Below is a small trained network, with its code and all its weights. Each question gives an input and a target symbol and asks what happens when units are switched off, that is, made to give their printed mean instead of their output.

import numpy as np


def w(rows, s, z=0):
    codes = np.array(rows[::2]) - 128.0
    scale = np.full(codes.shape[1], s)
    scale[-1] = z or s
    return codes * scale


def norm(h):
    return h / np.sqrt((h * h).mean(-1, keepdims=True) + 1e-5)


def f(y):
    return np.maximum(y, 0)


def softmax(a):
    e = np.exp(a - a.max(-1, keepdims=True))
    return e / e.sum(-1, keepdims=True)


def log_softmax(a):
    a = a - a.max(-1, keepdims=True)
    return a - np.log(np.exp(a).sum(-1, keepdims=True))


def net(x, mask):
    ids = ['Ωηθξσψ'.index(c) for c in x.split()]
    T = len(ids)
    res = E[ids] + P[:T]
    u = 0
    for l in range(2):
        r = norm(res)
        for j in range(2):
            rows = slice(4 * j, 4 * j + 4)
            q, k, v = (r @ M[l][rows].T for M in (Q, K, V))
            z = softmax(np.where(np.tri(T) > 0, q @ k.T / 4**0.5, -1e9)) @ v
            o = O[l][rows]
            res = res + np.where(mask[u + j], z, o[:, -1]) @ o[:, :-1]
        u += 2
        y = f(norm(res) @ A[l][:, :-1].T + A[l][:, -1])
        res = res + np.where(mask[u : u + 12], y, B[l][:, -1]) @ B[l][:, :-1]
        u += 12
    return log_softmax(norm(res)[-1] @ U[:, :-1].T + U[:, -1])


Q, K, V, O, A, B = {}, {}, {}, {}, {}, {}
E = w([
[55,62,129,116],'Ω',
[123,88,21,136],'η',
[129,222,105,35],'θ',
[220,8,167,137],'ξ',
[135,144,69,75],'σ',
[95,209,114,146],'ψ',
],0.015)
P = w([
[231,158,77,123],'0',
[176,107,129,44],'1',
[126,69,139,19],'2',
[90,87,126,56],'3',
[70,97,125,72],'4',
[47,92,119,93],'5',
[22,89,111,109],'6',
[1,83,106,119],'7',
],0.0081)
Q[0] = w([
[217,129,228,51],'0.h0',
[86,164,247,149],'0.h0',
[145,104,43,49],'0.h0',
[155,29,74,86],'0.h0',
[149,128,236,130],'0.h1',
[91,118,204,104],'0.h1',
[110,122,198,117],'0.h1',
[72,95,95,122],'0.h1',
],0.011)
K[0] = w([
[134,166,128,77],'0.h0',
[8,174,108,129],'0.h0',
[215,108,173,103],'0.h0',
[177,27,121,127],'0.h0',
[126,107,153,132],'0.h1',
[193,129,189,177],'0.h1',
[138,114,153,156],'0.h1',
[138,102,143,141],'0.h1',
],0.015)
V[0] = w([
[107,55,195,219],'0.h0',
[173,90,83,77],'0.h0',
[166,155,139,229],'0.h0',
[112,248,165,115],'0.h0',
[254,59,189,159],'0.h1',
[124,153,199,138],'0.h1',
[88,136,234,172],'0.h1',
[51,175,63,105],'0.h1',
],0.0072)
O[0] = w([
[169,69,253,76,134],'0.h0',
[106,171,162,173,229],'0.h0',
[153,100,168,47,89],'0.h0',
[113,14,110,210,3],'0.h0',
[34,177,90,193,175],'0.h1',
[131,205,81,98,66],'0.h1',
[14,124,155,66,19],'0.h1',
[209,45,59,82,114],'0.h1',
],0.0049,0.0065)
A[0] = w([
[207,35,162,144,69],'0.n0',
[123,74,175,42,254],'0.n1',
[196,112,119,23,48],'0.n2',
[187,93,217,103,118],'0.n3',
[117,232,91,248,90],'0.n4',
[77,120,57,150,75],'0.n5',
[39,91,199,192,108],'0.n6',
[110,225,190,85,93],'0.n7',
[89,121,36,91,169],'0.n8',
[47,117,234,117,68],'0.n9',
[163,37,195,69,67],'0.n10',
[108,38,82,187,199],'0.n11',
],0.011,0.0047)
B[0] = w([
[135,161,188,30,213],'0.n0',
[145,185,54,239,255],'0.n1',
[249,201,50,186,201],'0.n2',
[62,74,151,88,213],'0.n3',
[174,204,149,207,161],'0.n4',
[181,122,182,125,162],'0.n5',
[85,101,91,254,179],'0.n6',
[93,151,27,166,158],'0.n7',
[160,114,78,61,234],'0.n8',
[107,54,82,209,179],'0.n9',
[69,136,176,92,217],'0.n10',
[190,223,108,105,202],'0.n11',
],0.0086)
Q[1] = w([
[188,175,3,185],'1.h0',
[52,96,239,72],'1.h0',
[67,135,181,86],'1.h0',
[145,169,66,167],'1.h0',
[31,102,149,158],'1.h1',
[182,82,93,100],'1.h1',
[150,98,162,73],'1.h1',
[191,183,130,83],'1.h1',
],0.019)
K[1] = w([
[58,122,242,107],'1.h0',
[171,153,34,133],'1.h0',
[166,190,60,109],'1.h0',
[89,129,193,134],'1.h0',
[12,81,250,190],'1.h1',
[149,75,119,12],'1.h1',
[185,108,145,93],'1.h1',
[228,167,62,96],'1.h1',
],0.016)
V[1] = w([
[72,85,133,97],'1.h0',
[254,105,171,46],'1.h0',
[98,208,135,211],'1.h0',
[100,177,85,125],'1.h0',
[83,100,111,238],'1.h1',
[124,139,166,9],'1.h1',
[95,106,104,66],'1.h1',
[83,17,193,146],'1.h1',
],0.0093)
O[1] = w([
[185,107,161,81,88],'1.h0',
[31,254,184,96,206],'1.h0',
[162,93,75,152,141],'1.h0',
[112,92,40,233,127],'1.h0',
[39,62,97,143,111],'1.h1',
[224,205,64,8,94],'1.h1',
[229,86,203,107,107],'1.h1',
[167,159,9,162,2],'1.h1',
],0.0058,0.0069)
A[1] = w([
[251,126,103,136,99],'1.n0',
[135,26,211,177,87],'1.n1',
[93,93,175,153,46],'1.n2',
[101,94,125,148,95],'1.n3',
[186,82,104,115,48],'1.n4',
[44,125,144,104,97],'1.n5',
[109,38,131,166,174],'1.n6',
[156,152,68,185,36],'1.n7',
[92,112,130,134,119],'1.n8',
[153,81,195,175,186],'1.n9',
[76,120,134,173,254],'1.n10',
[200,145,176,43,213],'1.n11',
],0.015,0.0063)
B[1] = w([
[134,74,99,210,217],'1.n0',
[45,187,158,107,143],'1.n1',
[189,175,123,195,143],'1.n2',
[138,150,135,104,149],'1.n3',
[121,163,65,246,142],'1.n4',
[216,99,62,142,163],'1.n5',
[135,176,167,47,170],'1.n6',
[226,149,112,201,168],'1.n7',
[183,132,107,154,151],'1.n8',
[90,119,172,70,148],'1.n9',
[177,90,156,71,212],'1.n10',
[97,41,135,141,251],'1.n11',
],0.012,0.011)
U = w([
[214,199,84,236,2],'Ω',
[246,29,108,82,125],'η',
[47,24,100,157,166],'θ',
[170,195,214,146,106],'ξ',
[114,36,211,58,220],'σ',
[93,183,79,60,235],'ψ',
],0.014,0.0035)

Each question gives the input, a string of symbols that net reads in full, and the target symbol t.
The units are the heads (4 rows each of Q, K, V and O) and the neurons (one row each of A and B). Each row of codes is followed by its name. A weight is (code - 128) times the scale printed after its matrix; where a second scale follows, it is the last column's (O, A, B and U).
mask holds one flag per unit, layer by layer, with each layer's heads first. A switched-off unit (its flag False) gives its mean, the last column of its rows in O or B, instead of its output. The means were averaged over made-up inputs and are rounded, as every weight is.
A unit's drop is (log p(t) with every unit on - log p(t) with that unit switched off) / (log p(t) with every unit on - log p(t) with every unit switched off).
The circuit of an input: a set's keep is (log p(t) with only the set's units on - log p(t) with every unit switched off) / (log p(t) with every unit on - log p(t) with every unit switched off). Starting from the 12 units with the biggest drops (on a tie, the unit counted first), units are removed one at a time, each time the one whose removal leaves the highest keep (on an exact tie, the one counted first), for as long as the keep stays at least 0.8.
circuit, biggest first: the units of the circuit, biggest drop first
k most important neurons of layer l: the k neurons of layer l with the biggest drops, biggest first
heads that matter: for each layer, one digit per head in row order, 1 if its drop is at least 0.15 and else 0, layers parted by /
input η ξ ξ θ η θ ξ ξ, target θ: circuit, biggest first	1.h1, 0.h1
input ξ θ η ξ η Ω θ, target η: circuit, biggest first	1.h0
input η θ θ θ, target θ: heads that matter	11 / 01
input ξ ξ ξ θ ξ, target θ: heads that matter	11 / 11
input ξ ξ ψ θ Ω, target Ω: heads that matter	01 / 01
input ξ Ω θ ψ ψ θ, target ψ: heads that matter	10 / 11
input θ θ η Ω ψ Ω θ ψ, target η: circuit, biggest first	0.h1, 0.n1
input Ω ψ η, target Ω: 2 most important neurons of layer 0	0.n2, 0.n0
input ξ η η θ Ω θ, target ψ: heads that matter	10 / 10
input θ ψ ξ Ω ξ Ω, target η: heads that matter	01 / 11
input θ ξ ξ ξ θ θ η ψ, target ξ: heads that matter	10 / 01
input Ω ξ σ, target Ω: 4 most important neurons of layer 0	0.n2, 0.n1, 0.n10, 0.n8
input σ ψ ψ θ Ω η σ, target η: 2 most important neurons of layer 0	0.n1, 0.n6
input ξ ξ η Ω ψ η, target η: heads that matter	01 / 01
input σ ξ σ, target Ω: heads that matter	01 / 00
input Ω η ξ, target σ: heads that matter	00 / 00
input θ θ ξ ξ θ, target θ: 2 most important neurons of layer 1	1.n10, 1.n11
input θ ψ Ω, target Ω: 2 most important neurons of layer 0	0.n1, 0.n11
input ξ σ η ψ ψ η η, target η: most important neuron of layer 1	1.n11
input η Ω ψ Ω, target η: 2 most important neurons of layer 0	0.n11, 0.n2
